Here is a tiny trained network, its code and every weight. The questions are about switching its units off for an input and a target symbol, where a switched-off unit gives its printed mean instead of its output.

import numpy as np


def w(rows, s, z=0):
    codes = np.array(rows[::2]) - 128.0
    scale = np.full(codes.shape[1], s)
    scale[-1] = z or s
    return codes * scale


def f(y):
    return np.maximum(y, 0)


def softmax(a):
    e = np.exp(a - a.max(-1, keepdims=True))
    return e / e.sum(-1, keepdims=True)


def log_softmax(a):
    a = a - a.max(-1, keepdims=True)
    return a - np.log(np.exp(a).sum(-1, keepdims=True))


def net(x, mask):
    ids = ['αβθλξτ'.index(c) for c in x.split()]
    T = len(ids)
    res = E[ids] + P[:T]
    r = res
    for j in range(2):
        rows = slice(3 * j, 3 * j + 3)
        q, k, v = (r @ M[0][rows].T for M in (Q, K, V))
        z = softmax(np.where(np.tri(T) > 0, q @ k.T / 3**0.5, -1e9)) @ v
        o = O[0][rows]
        res = res + np.where(mask[j], z, o[:, -1]) @ o[:, :-1]
    y = f(res @ A[0][:, :-1].T + A[0][:, -1])
    res = res + np.where(mask[2:10], y, B[0][:, -1]) @ B[0][:, :-1]
    return log_softmax(res[-1] @ U[:, :-1].T + U[:, -1])


Q, K, V, O, A, B = {}, {}, {}, {}, {}, {}
E = w([
[79,93,181,165,79,197],'α',
[143,72,71,88,43,71],'β',
[76,195,80,110,65,162],'θ',
[26,102,165,191,126,69],'λ',
[149,1,66,139,113,166],'ξ',
[96,134,136,95,180,236],'τ',
],0.0099)
P = w([
[254,167,137,174,170,145],'0',
[176,150,138,162,131,129],'1',
[140,121,134,135,151,154],'2',
[115,145,104,129,95,149],'3',
[94,77,156,103,136,157],'4',
[66,141,74,121,70,155],'5',
[57,49,161,69,120,163],'6',
[21,126,66,111,42,137],'7',
[74,33,129,26,99,172],'8',
],0.0088)
Q[0] = w([
[54,82,87,43,83,216],'H1',
[89,163,190,110,144,200],'H1',
[240,120,179,175,199,49],'H1',
[55,197,2,187,66,170],'H2',
[180,188,171,173,146,65],'H2',
[70,64,134,90,114,189],'H2',
],0.0099)
K[0] = w([
[45,103,106,90,94,139],'H1',
[124,88,69,119,100,108],'H1',
[205,187,144,177,141,110],'H1',
[89,54,179,69,146,136],'H2',
[253,146,142,173,169,117],'H2',
[33,127,84,59,91,119],'H2',
],0.013)
V[0] = w([
[163,135,10,62,189,95],'H1',
[200,1,74,131,114,115],'H1',
[129,158,60,133,82,99],'H1',
[164,52,191,119,219,174],'H2',
[165,191,31,79,160,156],'H2',
[107,79,129,130,91,30],'H2',
],0.0074)
O[0] = w([
[39,109,120,148,125,74,13],'H1',
[42,223,179,53,152,31,149],'H1',
[120,177,105,203,146,93,142],'H1',
[85,17,176,18,152,103,77],'H2',
[25,88,2,156,138,115,129],'H2',
[135,184,216,176,115,82,1],'H2',
],0.0074,0.0016)
A[0] = w([
[138,76,81,114,141,68,158],'N1',
[101,215,169,121,213,207,253],'N2',
[189,63,79,117,81,64,136],'N3',
[214,62,78,161,95,99,146],'N4',
[126,148,142,67,165,165,136],'N5',
[188,89,86,144,132,90,119],'N6',
[161,89,63,226,113,143,150],'N7',
[90,152,140,173,255,184,176],'N8',
],0.0057,0.0034)
B[0] = w([
[43,171,157,125,167,128,161],'N1',
[215,116,128,157,104,13,252],'N2',
[83,254,120,89,148,172,162],'N3',
[82,187,185,83,150,198,160],'N4',
[153,109,122,103,124,77,180],'N5',
[85,165,153,101,137,128,138],'N6',
[80,194,108,147,147,221,184],'N7',
[175,143,74,162,91,51,199],'N8',
],0.006,0.0046)
U = w([
[68,233,145,29,157,62,76],'α',
[112,176,39,237,124,190,22],'β',
[2,37,135,49,170,215,76],'θ',
[217,57,74,55,104,127,205],'λ',
[238,155,211,136,87,190,92],'ξ',
[109,136,154,238,136,8,254],'τ',
],0.0047,0.0017)

Each question gives the input, a string of symbols that net reads in full, and the target symbol t.
The units are the heads (3 rows each of Q, K, V and O) and the neurons (one row each of A and B). Each row of codes is followed by its name. A weight is (code - 128) times the scale printed after its matrix; where a second scale follows, it is the last column's (O, A, B and U).
mask holds one flag per unit, heads first, then neurons. A switched-off unit (its flag False) gives its mean, the last column of its rows in O or B, instead of its output. The means were averaged over made-up inputs and are rounded, as every weight is.
A unit's drop is (log p(t) with every unit on - log p(t) with that unit switched off) / (log p(t) with every unit on - log p(t) with every unit switched off).
The circuit of an input: a set's keep is (log p(t) with only the set's units on - log p(t) with every unit switched off) / (log p(t) with every unit on - log p(t) with every unit switched off). Starting from all 10 units, units are removed one at a time, each time the one whose removal leaves the highest keep (on an exact tie, the one counted first), for as long as the keep stays at least 0.8.
circuit, biggest first: the units of the circuit, biggest drop first
top k neurons: the k neurons with the biggest drops, biggest first
heads that matter: for each layer, one digit per head in row order, 1 if its drop is at least 0.15 and else 0, layers parted by /
drop when u is switched off: that unit's drop, to one decimal
input λ τ ξ β, target α: heads that matter => 10
input θ τ τ θ, target θ: circuit, biggest first => H2; N2
input α β β τ β β ξ, target τ: circuit, biggest first => H2; H1
input λ τ τ θ ξ, target β: heads that matter => 01
input θ α θ α τ β β θ β, target β: heads that matter => 01
input β τ θ θ τ ξ τ β α, target τ: heads that matter => 11
input α λ τ τ τ τ α ξ β, target α: circuit, biggest first => H1; N3
input τ λ τ τ β θ τ, target β: heads that matter => 01
input β τ τ τ θ θ τ θ λ, target β: circuit, biggest first => H2; H1
input β τ θ ξ λ θ, target ξ: circuit, biggest first => H2
input τ τ τ λ, target θ: top 2 neurons => N2; N8
input θ τ α θ τ, target β: top 2 neurons => N7; N8
input τ τ τ β, target θ: drop when H2 is switched off => 0.3
input θ α τ, target λ: drop when H1 is switched off => 0.2
input θ θ β θ θ β, target β: drop when H1 is switched off => 0.2
